Below are the code and all the weights of a small trained network. Each question names an input and a target symbol and asks about switching units off, where a switched-off unit gives its printed mean instead of its output.

import numpy as np


def w(rows, s, z=0):
    codes = np.array(rows[::2]) - 128.0
    scale = np.full(codes.shape[1], s)
    scale[-1] = z or s
    return codes * scale


def softmax(a):
    e = np.exp(a - a.max(-1, keepdims=True))
    return e / e.sum(-1, keepdims=True)


def log_softmax(a):
    a = a - a.max(-1, keepdims=True)
    return a - np.log(np.exp(a).sum(-1, keepdims=True))


def net(x, mask):
    ids = ['βγδεζηθλξστψ'.index(c) for c in x.split()]
    T = len(ids)
    res = E[ids] + P[:T]
    u = 0
    for l in range(3):
        r = res
        for j in range(3):
            rows = slice(2 * j, 2 * j + 2)
            q, k, v = (r @ M[l][rows].T for M in (Q, K, V))
            z = softmax(np.where(np.tri(T) > 0, q @ k.T / 2**0.5, -1e9)) @ v
            o = O[l][rows]
            res = res + np.where(mask[u + j], z, o[:, -1]) @ o[:, :-1]
        u += 3
    return log_softmax(res[-1] @ U[:, :-1].T + U[:, -1])


Q, K, V, O = {}, {}, {}, {}
E = w([
[198,54,221,79,135],'β',
[204,187,41,124,210],'γ',
[55,41,60,212,92],'δ',
[155,65,157,162,58],'ε',
[141,38,211,167,163],'ζ',
[73,251,135,160,64],'η',
[38,93,187,93,163],'θ',
[218,177,178,126,99],'λ',
[73,34,195,93,97],'ξ',
[180,127,172,217,143],'σ',
[103,161,204,37,113],'τ',
[139,85,246,55,203],'ψ',
],0.012)
P = w([
[202,4,192,116,73],'0',
[89,139,152,166,255],'1',
[85,129,141,160,229],'2',
[91,147,145,154,218],'3',
[82,146,136,150,196],'4',
[87,150,132,144,200],'5',
[77,158,138,149,194],'6',
[78,159,135,141,176],'7',
[80,166,140,138,190],'8',
[82,169,138,131,179],'9',
[75,156,139,129,169],'10',
[82,175,145,126,173],'11',
[68,162,142,126,170],'12',
[68,165,142,118,172],'13',
],0.0058)
Q[0] = w([
[14,71,90,85,111],'L0H1',
[152,197,84,85,172],'L0H1',
[68,121,62,142,145],'L0H2',
[113,143,25,124,113],'L0H2',
[39,202,30,129,109],'L0H3',
[82,94,48,36,254],'L0H3',
],0.0089)
K[0] = w([
[48,127,134,111,206],'L0H1',
[138,162,107,181,114],'L0H1',
[104,187,52,192,103],'L0H2',
[183,204,86,165,114],'L0H2',
[146,248,103,97,84],'L0H3',
[226,120,102,69,133],'L0H3',
],0.012)
V[0] = w([
[119,92,108,102,1],'L0H1',
[121,166,103,254,78],'L0H1',
[163,229,37,127,191],'L0H2',
[121,64,184,116,173],'L0H2',
[236,138,109,89,79],'L0H3',
[79,180,111,39,53],'L0H3',
],0.008)
O[0] = w([
[136,112,159,74,9,58],'L0H1',
[39,37,68,113,136,62],'L0H1',
[204,158,36,139,186,1],'L0H2',
[46,89,202,67,157,253],'L0H2',
[254,107,135,231,61,62],'L0H3',
[147,230,77,109,66,45],'L0H3',
],0.0066,0.0059)
Q[1] = w([
[145,62,143,176,223],'L1H1',
[143,254,169,137,131],'L1H1',
[7,85,111,179,206],'L1H2',
[184,102,181,75,110],'L1H2',
[134,155,101,228,121],'L1H3',
[159,140,72,159,45],'L1H3',
],0.0068)
K[1] = w([
[181,101,69,186,124],'L1H1',
[119,255,133,74,143],'L1H1',
[230,200,98,154,127],'L1H2',
[127,50,223,85,163],'L1H2',
[61,98,82,142,149],'L1H3',
[113,129,25,153,226],'L1H3',
],0.0074)
V[1] = w([
[184,106,122,184,101],'L1H1',
[134,97,187,102,167],'L1H1',
[167,178,155,29,178],'L1H2',
[176,190,136,143,126],'L1H2',
[49,172,85,54,84],'L1H3',
[91,176,64,135,254],'L1H3',
],0.0078)
O[1] = w([
[106,185,190,148,103,102],'L1H1',
[162,91,154,137,181,194],'L1H1',
[119,164,173,60,214,148],'L1H2',
[176,200,153,125,160,113],'L1H2',
[15,111,144,54,91,96],'L1H3',
[44,111,102,126,254,4],'L1H3',
],0.007,0.013)
Q[2] = w([
[180,137,198,86,139],'L2H1',
[157,65,254,55,150],'L2H1',
[99,218,36,144,90],'L2H2',
[167,142,249,62,145],'L2H2',
[74,110,48,123,148],'L2H3',
[116,131,211,141,180],'L2H3',
],0.0085)
K[2] = w([
[120,86,254,104,74],'L2H1',
[151,113,201,138,12],'L2H1',
[83,168,155,101,166],'L2H2',
[225,91,157,114,113],'L2H2',
[142,155,56,142,162],'L2H3',
[49,94,194,39,128],'L2H3',
],0.0087)
V[2] = w([
[142,62,45,246,74],'L2H1',
[133,1,184,98,225],'L2H1',
[100,63,60,165,168],'L2H2',
[207,180,134,235,178],'L2H2',
[68,149,162,58,216],'L2H3',
[58,114,106,21,69],'L2H3',
],0.0077)
O[2] = w([
[219,115,209,238,221,189],'L2H1',
[196,59,11,32,124,246],'L2H1',
[108,97,83,127,227,34],'L2H2',
[100,84,43,253,43,115],'L2H2',
[34,112,77,155,125,116],'L2H3',
[93,47,180,139,218,132],'L2H3',
],0.0067,0.011)
U = w([
[26,64,96,190,50,160],'β',
[245,143,43,84,204,110],'γ',
[102,30,122,234,161,254],'δ',
[120,124,58,69,52,56],'ε',
[121,157,174,70,143,71],'ζ',
[17,245,157,105,59,253],'η',
[57,159,149,224,63,136],'θ',
[141,180,182,165,155,21],'λ',
[115,144,160,136,253,28],'ξ',
[5,133,192,191,147,184],'σ',
[37,60,123,72,152,163],'τ',
[153,170,112,117,64,95],'ψ',
],0.0047,0.005)

Each question gives the input, a string of symbols that net reads in full, and the target symbol t.
The units are the heads (2 rows each of Q, K, V and O). Each row of codes is followed by its name. A weight is (code - 128) times the scale printed after its matrix; where a second scale follows, it is the last column's (O and U).
mask holds one flag per head, layer by layer. A switched-off head (its flag False) gives its mean, the last column of its rows in O, instead of its output. The means were averaged over made-up inputs and are rounded, as every weight is.
A unit's drop is (log p(t) with every unit on - log p(t) with that unit switched off) / (log p(t) with every unit on - log p(t) with every unit switched off).
The circuit of an input: a set's keep is (log p(t) with only the set's units on - log p(t) with every unit switched off) / (log p(t) with every unit on - log p(t) with every unit switched off). Starting from all 9 units, units are removed one at a time, each time the one whose removal leaves the highest keep (on an exact tie, the one counted first), for as long as the keep stays at least 0.8.
units of the circuit, in order: the units of the circuit, biggest drop first
most important unit: the unit with the biggest drop
which heads matter: for each layer, one digit per head in row order, 1 if its drop is at least 0.15 and else 0, layers parted by /
drop when u is switched off: that unit's drop, to one decimal
input θ ξ β ζ δ γ ζ ζ ζ δ γ σ, target τ: units of the circuit, in order	L2H1; L2H3; L1H3; L0H3
input σ ξ σ θ, target δ: units of the circuit, in order	L0H3; L2H2; L1H3
input θ λ β, target τ: units of the circuit, in order	L2H1; L2H3; L1H3; L0H2
input ψ θ θ ε γ δ θ θ θ σ ε η ψ τ, target ε: which heads matter	100 / 000 / 100
input σ ε β, target δ: units of the circuit, in order	L2H2; L0H3; L1H3
input δ τ θ β ε ε η β λ, target ξ: most important unit	L2H2
input ξ λ ψ, target ζ: which heads matter	110 / 001 / 010
input σ ψ θ τ δ β ξ σ, target δ: which heads matter	001 / 011 / 110
input θ δ ξ σ γ η τ ε τ σ γ ψ δ λ, target τ: which heads matter	000 / 001 / 101
input θ γ λ ζ σ ε ζ δ σ δ λ ψ β, target τ: units of the circuit, in order	L2H1; L2H3; L1H3; L0H3
input ξ τ ε λ, target ζ: which heads matter	110 / 001 / 011
input θ γ τ ξ ζ η λ θ δ δ η ψ, target τ: units of the circuit, in order	L2H1; L2H3; L1H3
input σ ψ θ σ ε β ε γ η ψ, target δ: units of the circuit, in order	L2H2; L0H3; L1H3
input δ δ τ ξ σ ψ, target ξ: which heads matter	100 / 010 / 110
input β θ ψ β ζ, target ψ: which heads matter	101 / 001 / 011
input λ γ η ξ τ σ ψ τ θ ζ η θ σ, target θ: most important unit	L0H3
input ε ξ ε ξ, target λ: which heads matter	101 / 011 / 101
input λ ζ λ ψ δ η σ σ ψ, target θ: which heads matter	001 / 001 / 110
input τ η ζ δ ξ ψ θ σ ξ, target η: drop when L1H3 is switched off	0.1
input β ζ β δ τ τ β δ ξ, target ψ: most important unit	L1H3
